[-56.1,6.3,-36.3,-36.6,-10.7,-36.2,-2.6,-0.6,1.7,-12.3,29.7,7.1,2.6,2.5,-5.8,-13.6,16.0,10.9,-1.0,-13.1,-19.2,-1.7,23.1,-1.3,-32.0,-9.8,6.1,-20.8,0.3,-3.0,-25.3,-3.8,8.7,6.0,-9.5]	Z935/Z543
[-36.7,13.2,6.0,-13.8,-1.1,21.3,0.5,-15.2,4.3,-4.4,-6.8,-14.8,1.9,-7.4,-2.3,-3.9,-22.5,9.0,22.5,-2.0,-5.2,-26.6,4.4,26.2,-7.2,6.2,37.4,31.6,20.8,6.2,46.5,-6.0,-1.0,-1.0,5.6]	Z374/Z62
[-74.5,15.1,-2.5,-13.6,-9.2,-22.9,3.0,-10.0,-1.5,-15.0,-23.4,5.0,0.6,-13.8,23.9,-30.0,-19.8,1.7,9.4,13.1,-32.2,-7.7,-4.0,20.7,-2.5,-12.0,18.2,11.4,6.7,12.8,16.2,-1.4,5.1,-3.0,7.7]	Z374/Z62
[3.7,9.2,12.5,3.1,10.7,34.5,-1.8,2.7,0.0,-16.0,14.9,-7.1,-0.7,-1.9,-8.4,19.4,-1.3,16.5,-6.6,-23.1,-1.4,12.0,8.2,13.1,-10.9,-18.5,28.9,-22.9,6.5,12.4,19.2,6.4,4.9,3.6,-7.8]	Z466/Z835
[-48.9,9.9,-38.6,-28.9,-4.7,-22.4,-1.2,-9.1,-0.9,-11.4,34.9,-5.9,-4.1,4.7,-0.7,-9.5,8.0,11.7,7.5,-10.1,-6.7,-5.7,13.8,-9.4,-23.4,3.0,13.8,-1.0,3.3,-4.6,0.7,0.3,12.7,3.4,-1.9]	Z935/Z543
[-52.5,12.4,-29.9,-21.1,1.3,15.1,3.1,-15.2,9.9,-4.1,36.1,-20.0,0.5,0.4,-13.2,0.4,-11.4,18.9,17.9,-13.7,12.5,-13.0,0.9,0.9,-17.7,29.4,24.9,6.4,12.7,-12.5,38.8,3.4,12.1,6.6,-4.3]	Z935/Z543
[-45.1,15.8,-1.2,-18.6,-15.4,-21.1,0.1,10.3,-3.5,-25.3,-11.4,19.7,-27.2,-18.3,16.2,-24.7,-6.9,5.6,-0.7,14.9,-50.1,-3.7,-5.1,-2.2,18.2,-2.1,20.0,10.8,-5.5,23.9,-4.9,8.1,7.1,0.4,16.5]	Z374/Z62
[20.9,0.7,10.5,-8.7,-1.3,25.0,-1.5,7.5,-0.6,-6.7,3.3,2.1,5.6,3.5,-4.3,8.1,9.2,25.3,-3.6,-25.9,-18.4,4.4,12.2,17.2,-15.1,-20.6,16.8,-17.9,6.8,19.0,15.2,5.2,2.3,-2.5,-9.6]	Z466/Z835
[-19.5,12.0,7.1,-7.8,2.5,0.7,3.7,-10.3,1.4,-1.3,10.0,-17.4,2.3,-4.5,-2.9,-4.1,-11.3,8.7,20.2,-2.3,-11.9,-14.7,9.3,11.8,-13.9,5.3,24.0,28.5,12.4,-0.1,20.6,1.1,1.8,0.5,5.6]	Z374/Z62
[-0.2,-7.4,21.4,-2.6,-12.7,-23.0,-4.1,-5.8,1.0,-19.4,-23.1,1.0,-28.1,-4.9,5.1,-3.6,8.4,6.9,-3.0,11.7,-17.9,-6.4,21.5,10.8,1.7,0.4,29.1,34.1,-0.6,16.8,-9.7,-11.5,-2.6,-9.9,15.4]	Z374/Z12
[-22.0,-21.4,-16.6,-8.0,-3.9,5.3,-3.7,22.7,-2.0,-14.4,7.7,11.9,-3.7,1.2,-0.4,13.3,9.9,14.0,-3.3,-39.8,-24.0,14.0,14.8,12.7,-6.4,-4.6,15.6,-26.2,-3.7,8.8,9.6,-5.6,2.6,1.9,-11.0]	Z466/Z739
[-44.0,11.7,-16.3,-23.6,6.3,9.8,-2.4,14.5,-5.1,-16.8,11.0,2.0,19.6,-2.8,-4.4,-1.4,2.1,26.9,-6.9,-17.0,-21.6,19.5,5.0,19.7,-39.7,-42.3,8.0,-46.8,5.7,9.0,13.3,2.5,4.5,5.1,-18.2]	Z466/Z835
[-48.5,16.1,-32.1,-22.3,-10.2,-16.5,-4.6,-12.0,-12.0,-7.6,34.8,-8.4,0.1,8.1,-7.4,-8.1,-1.4,16.7,1.2,-10.0,-1.9,4.5,8.9,2.7,-20.6,-14.1,14.9,-16.0,2.5,-1.8,-14.8,9.5,7.3,8.1,-7.5]	Z935/Z543
[-18.9,-5.1,-10.9,-14.9,0.2,7.4,-6.6,18.3,-3.4,-13.5,7.4,11.7,-8.1,0.3,2.8,3.2,16.0,19.9,-9.0,-16.3,-18.6,9.2,11.0,11.6,-7.4,-36.8,25.5,-22.6,4.0,8.1,-0.1,-1.0,4.8,2.1,-13.8]	Z466/Z739
[-59.1,12.8,-40.6,-32.0,-2.1,-21.1,0.4,1.7,-2.1,1.7,38.6,-4.0,-11.8,-3.1,-1.1,-8.1,3.9,10.5,20.7,-23.1,-14.7,-12.2,16.7,0.0,-16.3,9.0,19.9,7.3,4.7,-6.6,-12.2,-0.5,14.1,4.3,-3.9]	Z935/Z253
[-54.5,15.4,-30.3,-28.6,-0.5,-12.4,3.4,0.4,-1.3,-4.2,11.9,5.5,2.4,-3.8,0.1,-12.2,-4.3,12.8,10.3,-15.2,-23.2,-4.7,5.4,9.9,-14.2,-13.1,14.4,-5.9,5.4,3.2,-2.0,-0.5,8.9,8.0,-8.6]	Z935/Z543
[-47.4,9.0,9.6,-17.1,-21.9,-64.9,-5.0,16.0,-7.1,-33.8,-22.6,40.1,-8.6,-5.4,16.8,-33.2,2.7,4.2,-7.9,18.8,-58.7,-6.8,20.5,10.4,2.7,-20.6,17.2,10.4,-11.7,18.8,-40.4,4.0,1.0,-0.1,14.1]	Z374/Z62
[-10.7,8.2,0.2,-11.2,3.9,3.7,-0.5,17.6,-1.8,-19.3,-6.3,16.9,20.2,-10.0,8.3,-3.0,5.5,9.1,-2.1,-16.4,-38.7,9.2,-1.6,14.0,-11.0,-28.1,1.7,-30.9,3.8,16.6,5.5,4.2,2.8,-2.0,-10.3]	Z466/Z835
[-19.9,26.5,-31.3,-21.5,14.7,-1.5,2.9,-11.7,6.0,-3.6,30.8,-21.2,-17.5,-8.9,-2.4,0.0,2.0,17.9,23.9,-16.6,-12.3,-16.1,-2.8,-10.8,-4.3,-0.3,32.1,26.5,19.1,10.0,-14.0,16.2,18.0,-1.8,3.7]	Z935/Z253
[-22.6,-10.2,-13.7,-19.0,2.2,0.8,-8.9,24.7,-5.2,-17.4,-13.3,12.9,-9.0,-8.3,-3.9,3.1,16.8,27.5,-10.1,-17.0,-21.8,16.3,-2.0,15.1,-16.7,-31.7,13.0,-27.7,0.6,17.8,1.8,-13.0,6.5,0.8,-11.6]	Z466/Z835
[-40.4,4.2,13.5,-12.3,-13.5,-25.7,0.7,0.5,-7.3,-34.2,4.6,1.1,-11.2,-11.5,-1.1,-4.0,-4.1,18.0,-0.9,8.7,-22.8,-12.1,11.8,7.5,-23.2,9.4,29.1,6.8,1.8,9.2,30.1,1.5,5.6,6.0,5.0]	Z374/Z12
[-20.3,-6.7,-3.8,0.1,7.7,26.2,1.6,13.6,0.7,-11.9,-4.6,-5.4,-4.6,-1.0,-1.5,6.6,6.4,17.1,-27.0,-25.1,-14.4,13.8,3.6,13.8,-7.9,-21.4,7.0,-18.2,6.8,5.9,18.1,-2.9,6.8,-2.6,-8.2]	Z466/Z739
[-29.1,20.8,-36.4,-20.0,9.4,-13.1,7.8,-11.7,0.8,4.5,39.8,-26.5,2.6,-2.9,-9.6,7.7,-3.3,16.6,25.0,-15.2,3.8,-15.3,-3.2,-5.9,-21.0,3.3,24.9,15.7,11.8,-9.0,-7.8,14.6,15.2,-0.1,0.0]	Z935/Z253
[-73.6,9.7,-36.1,-27.3,-8.8,-28.1,-0.4,5.3,-14.1,-16.1,39.4,2.2,7.8,-7.3,-2.4,-11.3,-0.2,10.0,-4.5,-12.2,-18.7,-5.2,9.6,-1.6,-33.4,7.7,12.4,-17.3,-1.0,-12.6,3.1,15.2,12.5,4.4,-5.9]	Z935/Z253
[-58.3,6.4,-44.4,-29.7,0.6,-7.2,-0.7,-3.9,0.7,-1.8,31.1,-6.6,-0.9,-3.3,-6.8,-5.9,3.8,13.8,9.4,-17.0,-2.7,2.7,-0.5,-4.3,-18.2,9.9,13.4,-12.6,3.1,-3.4,1.6,-6.1,13.9,1.8,-6.3]	Z935/Z543
[-50.6,9.8,-43.0,-28.5,0.6,-10.8,0.8,-7.7,0.7,-7.6,27.1,-18.5,-15.5,2.0,-6.1,-1.5,23.7,16.6,-2.0,-10.1,-5.1,-2.0,3.5,-0.9,-22.2,-0.7,16.7,-2.7,-3.1,-4.0,-5.0,0.9,13.1,3.6,-9.1]	Z935/Z543
[-15.7,-16.5,1.7,-5.6,-12.6,12.6,-9.9,28.9,-3.8,-8.6,-14.9,33.3,-22.8,6.1,-0.7,-2.0,17.0,14.2,-17.7,-28.1,-17.6,21.3,23.8,18.9,0.8,-30.2,12.7,-32.7,-6.4,17.2,-7.4,-18.6,-0.4,2.7,-12.1]	Z466/Z835
[-59.7,6.6,-5.0,-10.8,-14.0,-29.2,-3.9,4.8,-1.5,-14.0,-5.5,11.3,-13.5,-4.1,9.3,-19.6,6.3,-2.2,4.1,-0.5,-28.9,-4.3,25.5,7.0,0.6,-1.5,19.7,7.3,-5.2,3.0,-15.3,3.0,5.2,-0.4,6.9]	Z374/Z62
[-50.1,16.2,-23.8,-27.8,-1.5,-18.0,-0.9,-7.6,4.1,-2.5,31.8,-1.3,1.8,8.4,-4.8,-18.8,5.9,15.7,-0.2,-13.0,-39.8,1.7,23.0,-1.9,-19.9,-24.4,11.7,-12.0,9.7,5.4,-17.1,4.5,7.8,2.6,-10.0]	Z935/Z543
[-64.8,8.7,-17.6,-18.4,3.0,18.5,-1.0,18.0,-2.9,-23.4,-16.4,8.4,-0.2,-14.4,15.3,-12.9,11.3,19.0,-15.8,-21.0,-39.4,20.1,3.1,15.5,-10.1,-26.8,7.6,-32.5,8.5,17.7,20.4,-1.5,8.5,1.1,-19.4]	Z466/Z835
